Below are the code and all the weights of a small trained network. Each question names an input and a target symbol and asks about switching units off, where a switched-off unit gives its printed mean instead of its output.

import numpy as np


def w(rows, s, z=0):
    codes = np.array(rows[::2]) - 128.0
    scale = np.full(codes.shape[1], s)
    scale[-1] = z or s
    return codes * scale


def f(y):
    return y / 2 * (1 + np.tanh(0.7978845608 * (y + 0.044715 * y**3)))


def softmax(a):
    e = np.exp(a - a.max(-1, keepdims=True))
    return e / e.sum(-1, keepdims=True)


def log_softmax(a):
    a = a - a.max(-1, keepdims=True)
    return a - np.log(np.exp(a).sum(-1, keepdims=True))


def net(x, mask):
    ids = ['γδζθμξω'.index(c) for c in x.split()]
    T = len(ids)
    res = E[ids] + P[:T]
    q, k, v = (res @ M[0].T for M in (Q, K, V))
    z = softmax(np.where(np.tri(T) > 0, q @ k.T / 3**0.5, -1e9)) @ v
    res = res + np.where(mask[0], z, O[0][:, -1]) @ O[0][:, :-1]
    y = f(res @ A[0][:, :-1].T + A[0][:, -1])
    res = res + np.where(mask[1:17], y, B[0][:, -1]) @ B[0][:, :-1]
    return log_softmax(res[-1] @ U[:, :-1].T + U[:, -1])


Q, K, V, O, A, B = {}, {}, {}, {}, {}, {}
E = w([
[165,175,175,123,138],'γ',
[158,164,98,143,142],'δ',
[68,93,166,109,3],'ζ',
[51,184,95,229,120],'θ',
[129,155,163,94,54],'μ',
[100,100,187,163,115],'ξ',
[142,133,190,177,185],'ω',
],0.018)
P = w([
[70,184,152,99,162],'0',
[170,140,140,187,74],'1',
[124,192,174,162,101],'2',
[31,171,125,30,253],'3',
[55,211,172,92,169],'4',
[193,122,140,179,62],'5',
[120,218,185,171,95],'6',
[130,104,103,68,186],'7',
[40,238,178,96,179],'8',
[148,96,101,80,173],'9',
[122,254,205,184,98],'10',
[147,93,125,61,166],'11',
[73,220,167,107,162],'12',
[166,112,115,64,181],'13',
],0.007)
Q[0] = w([
[153,116,176,114,118],'head 1',
[227,4,75,83,139],'head 1',
[183,161,151,234,56],'head 1',
],0.034)
K[0] = w([
[93,105,73,136,146],'head 1',
[167,28,119,33,169],'head 1',
[2,197,123,71,185],'head 1',
],0.029)
V[0] = w([
[252,173,93,86,152],'head 1',
[79,148,66,244,164],'head 1',
[56,196,20,48,22],'head 1',
],0.012)
O[0] = w([
[153,246,74,205,137,48],'head 1',
[236,2,40,128,149,250],'head 1',
[47,141,41,16,245,178],'head 1',
],0.009,0.016)
A[0] = w([
[94,209,134,164,134,46],'neuron 1',
[144,174,143,140,86,48],'neuron 2',
[22,132,72,164,32,86],'neuron 3',
[55,162,171,181,129,3],'neuron 4',
[49,102,46,148,37,113],'neuron 5',
[116,98,132,107,41,223],'neuron 6',
[90,169,136,216,93,44],'neuron 7',
[127,117,109,139,104,65],'neuron 8',
[43,93,87,203,125,32],'neuron 9',
[6,92,121,254,153,175],'neuron 10',
[130,167,118,117,87,105],'neuron 11',
[166,149,110,135,163,124],'neuron 12',
[67,106,108,124,31,191],'neuron 13',
[202,139,189,37,73,64],'neuron 14',
[48,80,65,174,163,140],'neuron 15',
[178,134,97,60,72,149],'neuron 16',
],0.011,0.0046)
B[0] = w([
[126,84,48,178,101,140],'neuron 1',
[159,89,108,98,145,140],'neuron 2',
[145,118,68,253,106,142],'neuron 3',
[56,34,136,112,134,134],'neuron 4',
[116,108,138,29,189,168],'neuron 5',
[137,161,141,167,55,192],'neuron 6',
[122,141,139,49,222,144],'neuron 7',
[115,127,129,96,125,133],'neuron 8',
[172,26,55,61,99,133],'neuron 9',
[160,174,62,122,127,139],'neuron 10',
[161,111,127,136,165,133],'neuron 11',
[166,140,138,91,116,155],'neuron 12',
[151,149,165,85,184,165],'neuron 13',
[100,46,81,138,150,170],'neuron 14',
[158,168,169,152,64,246],'neuron 15',
[87,205,125,155,154,218],'neuron 16',
],0.02,0.014)
U = w([
[102,131,65,106,181,3],'γ',
[149,253,62,139,107,222],'δ',
[58,177,147,81,112,185],'ζ',
[125,146,72,93,71,44],'θ',
[44,143,49,150,70,104],'μ',
[89,133,163,197,46,161],'ξ',
[155,117,186,146,171,106],'ω',
],0.0052,0.0053)

Each question gives the input, a string of symbols that net reads in full, and the target symbol t.
The units are the heads (3 rows each of Q, K, V and O) and the neurons (one row each of A and B). Each row of codes is followed by its name. A weight is (code - 128) times the scale printed after its matrix; where a second scale follows, it is the last column's (O, A, B and U).
mask holds one flag per unit, heads first, then neurons. A switched-off unit (its flag False) gives its mean, the last column of its rows in O or B, instead of its output. The means were averaged over made-up inputs and are rounded, as every weight is.
A unit's drop is (log p(t) with every unit on - log p(t) with that unit switched off) / (log p(t) with every unit on - log p(t) with every unit switched off).
The circuit of an input: a set's keep is (log p(t) with only the set's units on - log p(t) with every unit switched off) / (log p(t) with every unit on - log p(t) with every unit switched off). Starting from the 12 units with the biggest drops (on a tie, the unit counted first), units are removed one at a time, each time the one whose removal leaves the highest keep (on an exact tie, the one counted first), for as long as the keep stays at least 0.8.
circuit, biggest first: the units of the circuit, biggest drop first
most important unit: the unit with the biggest drop
top k neurons: the k neurons with the biggest drops, biggest first
drop of u: that unit's drop, to one decimal
input δ ω ζ γ, target ω: circuit, biggest first	[neuron 7; head 1; neuron 2]
input ζ μ ω γ, target μ: circuit, biggest first	[head 1; neuron 1; neuron 4]
input θ ω ω δ δ ξ ζ, target ζ: most important unit	neuron 5
input γ μ δ ω γ μ ξ δ, target μ: top 2 neurons	[neuron 1; neuron 4]
input ω δ ω δ ω ω ξ δ θ δ δ δ δ ξ, target ξ: circuit, biggest first	[neuron 5; neuron 13]
input ω δ δ, target ω: circuit, biggest first	[head 1; neuron 7; neuron 2]
input δ ξ ω ζ γ, target ω: circuit, biggest first	[head 1; neuron 7; neuron 2]
input ζ ω γ ζ δ γ ξ, target δ: top 3 neurons	[neuron 10; neuron 14; neuron 5]
input δ ζ ω μ δ ζ, target μ: top 4 neurons	[neuron 3; neuron 4; neuron 1; neuron 6]
input δ ζ ω ζ δ ζ, target ζ: top 2 neurons	[neuron 13; neuron 5]
input θ ω δ ξ ω ξ δ θ ζ ζ ζ δ, target ζ: top 4 neurons	[neuron 3; neuron 6; neuron 15; neuron 10]
input δ δ δ μ θ γ, target γ: top 3 neurons	[neuron 14; neuron 15; neuron 6]
input μ δ ζ δ ξ ζ γ, target ξ: top 3 neurons	[neuron 6; neuron 5; neuron 7]
input δ δ δ ζ δ μ ξ μ ξ, target ξ: circuit, biggest first	[head 1]
input ξ δ ω ζ ζ, target ω: top 3 neurons	[neuron 13; neuron 7; neuron 5]
input ξ ζ μ δ γ θ ζ μ δ δ μ δ δ γ, target γ: top 3 neurons	[neuron 15; neuron 6; neuron 14]
input ζ ζ δ γ δ ξ, target γ: top 3 neurons	[neuron 7; neuron 4; neuron 15]
input ζ ω ω ξ, target ω: top 3 neurons	[neuron 7; neuron 13; neuron 16]
input γ ξ ζ ξ ω δ γ δ ω, target γ: top 4 neurons	[neuron 7; neuron 4; neuron 15; neuron 1]
input ω δ δ δ δ γ δ ξ ζ ξ ζ δ δ, target ζ: circuit, biggest first	[head 1]
input γ ω ζ, target γ: top 2 neurons	[neuron 7; neuron 13]
input ζ δ ω γ μ, target ω: top 2 neurons	[neuron 7; neuron 13]
input μ μ ζ, target μ: drop of neuron 10	0.1
input δ ζ δ ζ δ μ δ γ δ δ ξ ζ, target δ: drop of neuron 14	0.1
input δ δ ζ ζ γ ζ δ, target γ: drop of neuron 7	1.0
input γ ω δ ζ δ ω, target ζ: drop of neuron 10	0.0
input μ ζ ζ δ μ, target ζ: most important unit	head 1
